Below is a small trained network, with its code and all its weights. Each question gives an input and a class and asks what happens when units are switched off, that is, made to give their printed mean instead of their output.

import numpy as np


def w(rows, s, z=0):
    codes = np.array(rows[::2]) - 128.0
    scale = np.full(codes.shape[1], s)
    scale[-1] = z or s
    return codes * scale


def norm(h):
    return h / np.sqrt((h * h).mean(-1, keepdims=True) + 1e-5)


def f(y):
    return y / 2 * (1 + np.tanh(0.7978845608 * (y + 0.044715 * y**3)))


def log_softmax(a):
    a = a - a.max(-1, keepdims=True)
    return a - np.log(np.exp(a).sum(-1, keepdims=True))


def net(x, mask):
    res = np.array(x, float).reshape(1, 5) / 4 @ E
    u = 0
    for l in range(2):
        y = f(norm(res) @ A[l][:, :-1].T + A[l][:, -1])
        res = res + np.where(mask[u : u + 8], y, B[l][:, -1]) @ B[l][:, :-1]
        u += 8
    return log_softmax(norm(res)[-1] @ U[:, :-1].T + U[:, -1])


A, B = {}, {}
E = w([
[124,134,128,123,125,134,131,130],'x0',
[123,152,145,93,254,121,145,133],'x1',
[122,80,249,70,135,119,89,93],'x2',
[121,131,146,201,158,246,85,85],'x3',
[124,127,127,129,129,126,125,128],'x4',
],0.0043)
A[0] = w([
[135,89,196,18,93,33,118,136,71],'L0N0',
[131,97,181,110,65,105,93,153,1],'L0N1',
[123,104,138,117,78,87,139,150,30],'L0N2',
[123,161,115,101,255,121,143,131,196],'L0N3',
[115,64,213,145,145,153,115,122,16],'L0N4',
[133,135,71,113,120,44,216,193,145],'L0N5',
[126,107,158,110,71,102,122,149,8],'L0N6',
[116,79,208,140,143,150,118,119,37],'L0N7',
],0.0056,0.0039)
B[0] = w([
[103,95,122,224,112,149,195,178,225],'L0N0',
[103,145,1,125,141,158,158,39,130],'L0N1',
[119,139,63,138,139,190,135,46,123],'L0N2',
[130,144,138,114,215,107,148,150,250],'L0N3',
[149,177,82,44,119,83,95,121,150],'L0N4',
[146,152,180,49,139,167,31,63,253],'L0N5',
[106,147,50,133,144,180,144,44,118],'L0N6',
[148,176,86,48,116,88,95,120,148],'L0N7',
],0.0063,0.0042)
A[1] = w([
[126,89,139,83,3,94,116,97,250],'L1N0',
[101,143,141,175,224,140,206,162,93],'L1N1',
[155,147,108,75,27,143,25,60,7],'L1N2',
[179,200,126,88,233,127,80,149,137],'L1N3',
[147,155,100,84,46,155,29,66,33],'L1N4',
[148,185,78,122,94,198,35,81,133],'L1N5',
[112,138,162,42,174,93,103,100,128],'L1N6',
[143,100,111,248,26,160,115,205,48],'L1N7',
],0.0049,0.0023)
B[1] = w([
[100,111,93,204,169,152,189,122,226],'L1N0',
[116,87,151,152,2,92,143,167,194],'L1N1',
[117,90,212,148,125,72,177,229,219],'L1N2',
[117,117,56,159,68,169,123,53,255],'L1N3',
[126,106,198,126,139,79,162,212,210],'L1N4',
[133,122,193,81,145,72,145,197,217],'L1N5',
[167,152,117,97,55,145,66,125,203],'L1N6',
[168,191,89,1,167,135,44,51,193],'L1N7',
],0.0063,0.0047)
U = w([
[125,98,211,129,112,65,156,216,75],'0',
[169,192,101,64,141,152,18,69,250],'1',
[94,105,43,251,132,159,191,82,55],'2',
],0.012,0.0002)

Each question gives the input, the list of numbers given to net, and the class t.
The units are the neurons (one row each of A and B). Each row of codes is followed by its name. A weight is (code - 128) times the scale printed after its matrix; where a second scale follows, it is the last column's (A, B and U).
mask holds one flag per neuron, layer by layer. A switched-off neuron (its flag False) gives its mean, the last column of its row in B, instead of its output. The means were averaged over made-up inputs and are rounded, as every weight is.
A unit's drop is (log p(t) with every unit on - log p(t) with that unit switched off) / (log p(t) with every unit on - log p(t) with every unit switched off).
The circuit of an input: a set's keep is (log p(t) with only the set's units on - log p(t) with every unit switched off) / (log p(t) with every unit on - log p(t) with every unit switched off). Starting from the 12 units with the biggest drops (on a tie, the unit counted first), units are removed one at a time, each time the one whose removal leaves the highest keep (on an exact tie, the one counted first), for as long as the keep stays at least 0.8.
units of the circuit, in order: the units of the circuit, biggest drop first
top k neurons: the k neurons with the biggest drops, biggest first
top k neurons in layer l: the k neurons of layer l with the biggest drops, biggest first
drop when u is switched off: that unit's drop, to one decimal
input [3,-6,-3,7,6], class 1: units of the circuit, in order -> [L1N7]
input [-5,7,7,1,-7], class 1: top 3 neurons -> [L1N2 L0N7 L0N4]
input [3,-8,-8,-1,-7], class 0: top 2 neurons -> [L0N0 L0N5]
input [5,-3,6,0,-7], class 2: top 3 neurons -> [L0N0 L0N5 L1N0]
input [4,4,3,1,-1], class 1: top 2 neurons -> [L1N2 L0N7]
input [-1,0,0,1,-2], class 1: top 2 neurons -> [L0N5 L1N0]
input [2,-5,-7,-1,4], class 0: top 2 neurons in layer 0 -> [L0N5 L0N0]
input [-1,2,0,-1,-6], class 1: top 3 neurons -> [L0N5 L1N2 L1N0]
input [-6,-3,6,0,-2], class 2: top 2 neurons -> [L0N0 L0N5]
input [3,0,2,-5,4], class 2: top 2 neurons in layer 0 -> [L0N0 L0N3]
input [1,-5,1,-7,-2], class 2: top 2 neurons -> [L0N0 L1N0]
input [7,0,3,-5,-8], class 2: top 2 neurons in layer 0 -> [L0N0 L0N3]
input [6,-8,-8,-2,5], class 0: top 2 neurons in layer 0 -> [L0N0 L0N5]
input [-6,2,-5,-8,-6], class 1: units of the circuit, in order -> [L0N5]
input [8,-1,2,7,0], class 0: top 2 neurons -> [L0N0 L0N3]
input [-2,-7,-8,-2,-3], class 0: top 2 neurons -> [L0N5 L0N0]
input [-1,-7,2,0,7], class 2: top 2 neurons -> [L0N5 L1N0]
input [1,-5,-4,7,-6], class 1: drop when L1N7 is switched off -> 1.1
input [-6,-6,4,-7,0], class 2: drop when L0N0 is switched off -> 0.4
input [-5,-8,8,-8,-6], class 2: drop when L0N0 is switched off -> 0.2
input [6,-8,-5,-1,-6], class 0: drop when L0N0 is switched off -> 4.8
input [-5,7,-3,-4,-6], class 1: top neuron -> [L0N5]
